Below are the code and all the weights of a small trained network. Each question names an input and a target symbol and asks about switching units off, where a switched-off unit gives its printed mean instead of its output.

import numpy as np


def w(rows, s, z=0):
    codes = np.array(rows[::2]) - 128.0
    scale = np.full(codes.shape[1], s)
    scale[-1] = z or s
    return codes * scale


def f(y):
    return y / 2 * (1 + np.tanh(0.7978845608 * (y + 0.044715 * y**3)))


def softmax(a):
    e = np.exp(a - a.max(-1, keepdims=True))
    return e / e.sum(-1, keepdims=True)


def log_softmax(a):
    a = a - a.max(-1, keepdims=True)
    return a - np.log(np.exp(a).sum(-1, keepdims=True))


def net(x, mask):
    ids = ['αθλμξστ'.index(c) for c in x.split()]
    T = len(ids)
    res = E[ids] + P[:T]
    r = res
    for j in range(3):
        rows = slice(2 * j, 2 * j + 2)
        q, k, v = (r @ M[0][rows].T for M in (Q, K, V))
        z = softmax(np.where(np.tri(T) > 0, q @ k.T / 2**0.5, -1e9)) @ v
        o = O[0][rows]
        res = res + np.where(mask[j], z, o[:, -1]) @ o[:, :-1]
    y = f(res @ A[0][:, :-1].T + A[0][:, -1])
    res = res + np.where(mask[3:7], y, B[0][:, -1]) @ B[0][:, :-1]
    return log_softmax(res[-1] @ U[:, :-1].T + U[:, -1])


Q, K, V, O, A, B = {}, {}, {}, {}, {}, {}
E = w([
[126,101,132],'α',
[24,28,174],'θ',
[134,6,199],'λ',
[2,249,25],'μ',
[5,71,139],'ξ',
[191,194,66],'σ',
[103,200,58],'τ',
],0.0074)
P = w([
[160,189,196],'0',
[161,117,110],'1',
[84,145,153],'2',
[153,100,90],'3',
[60,151,173],'4',
[150,88,72],'5',
[44,144,182],'6',
[146,78,51],'7',
[52,178,169],'8',
[144,66,28],'9',
[61,152,174],'10',
[140,51,2],'11',
[69,160,172],'12',
],0.017)
Q[0] = w([
[63,100,138],'head 1',
[147,124,131],'head 1',
[160,33,40],'head 2',
[21,176,249],'head 2',
[133,109,129],'head 3',
[171,125,103],'head 3',
],0.014)
K[0] = w([
[162,95,90],'head 1',
[157,119,149],'head 1',
[153,175,195],'head 2',
[142,38,4],'head 2',
[162,92,127],'head 3',
[176,130,99],'head 3',
],0.014)
V[0] = w([
[159,110,123],'head 1',
[137,177,190],'head 1',
[247,63,171],'head 2',
[3,43,178],'head 2',
[107,157,170],'head 3',
[135,86,133],'head 3',
],0.014)
O[0] = w([
[139,142,117,117],'head 1',
[93,82,123,83],'head 1',
[250,189,113,118],'head 2',
[168,42,80,1],'head 2',
[180,96,75,179],'head 3',
[126,144,138,92],'head 3',
],0.018,0.0051)
A[0] = w([
[254,91,37,18],'neuron 1',
[123,141,85,218],'neuron 2',
[241,218,148,255],'neuron 3',
[98,183,60,187],'neuron 4',
],0.0081,0.0042)
B[0] = w([
[177,127,247,212],'neuron 1',
[143,46,154,159],'neuron 2',
[87,151,26,250],'neuron 3',
[155,94,205,194],'neuron 4',
],0.011,0.012)
U = w([
[96,126,4,208],'α',
[157,92,203,81],'θ',
[177,166,123,173],'λ',
[48,101,85,100],'μ',
[118,49,48,255],'ξ',
[87,205,82,27],'σ',
[118,193,254,113],'τ',
],0.0084,0.0053)

Each question gives the input, a string of symbols that net reads in full, and the target symbol t.
The units are the heads (2 rows each of Q, K, V and O) and the neurons (one row each of A and B). Each row of codes is followed by its name. A weight is (code - 128) times the scale printed after its matrix; where a second scale follows, it is the last column's (O, A, B and U).
mask holds one flag per unit, heads first, then neurons. A switched-off unit (its flag False) gives its mean, the last column of its rows in O or B, instead of its output. The means were averaged over made-up inputs and are rounded, as every weight is.
A unit's drop is (log p(t) with every unit on - log p(t) with that unit switched off) / (log p(t) with every unit on - log p(t) with every unit switched off).
The circuit of an input: a set's keep is (log p(t) with only the set's units on - log p(t) with every unit switched off) / (log p(t) with every unit on - log p(t) with every unit switched off). Starting from all 7 units, units are removed one at a time, each time the one whose removal leaves the highest keep (on an exact tie, the one counted first), for as long as the keep stays at least 0.8.
circuit, biggest first: the units of the circuit, biggest drop first
most important unit: the unit with the biggest drop
k most important neurons: the k neurons with the biggest drops, biggest first
heads that matter: for each layer, one digit per head in row order, 1 if its drop is at least 0.15 and else 0, layers parted by /
input λ μ τ α λ λ μ τ τ μ, target λ: most important unit => neuron 1
input θ θ τ λ μ τ τ λ, target θ: circuit, biggest first => head 2; neuron 1
input σ θ α τ τ μ α α ξ τ μ μ, target σ: 2 most important neurons => neuron 3; neuron 1
input τ τ λ α λ τ τ τ μ τ θ λ θ, target λ: circuit, biggest first => neuron 1; head 2; neuron 3; head 1
input α τ σ ξ μ ξ τ λ, target α: circuit, biggest first => head 2; neuron 3; neuron 1; head 3
input σ σ ξ α α λ τ μ μ α θ, target α: heads that matter => 110
input θ θ σ μ, target θ: circuit, biggest first => head 2; neuron 1; neuron 3
input α λ σ μ θ τ ξ μ λ θ α, target θ: circuit, biggest first => head 2; neuron 1; neuron 3
input α μ μ ξ, target α: heads that matter => 010
input σ α τ λ τ ξ τ, target ξ: heads that matter => 010
input μ τ τ μ τ λ τ α τ λ τ ξ σ, target ξ: heads that matter => 010
input θ τ λ σ λ τ τ μ ξ ξ λ σ λ, target σ: heads that matter => 110
input σ τ λ τ λ λ τ μ ξ σ τ, target σ: circuit, biggest first => neuron 3; head 2; neuron 1
input τ α σ, target α: 2 most important neurons => neuron 1; neuron 3
input μ θ τ τ τ τ τ σ, target μ: most important unit => head 2
input λ τ τ ξ μ τ σ λ τ λ σ σ, target λ: circuit, biggest first => neuron 1; head 2; neuron 3
input ξ ξ α τ λ σ, target ξ: heads that matter => 111
input τ μ τ μ θ ξ ξ σ σ ξ, target τ: circuit, biggest first => head 2; neuron 3
input σ λ μ τ τ τ τ λ, target σ: circuit, biggest first => head 2; neuron 3
input τ μ λ λ λ μ θ, target μ: 2 most important neurons => neuron 1; neuron 4
input τ τ ξ ξ λ, target ξ: circuit, biggest first => head 2
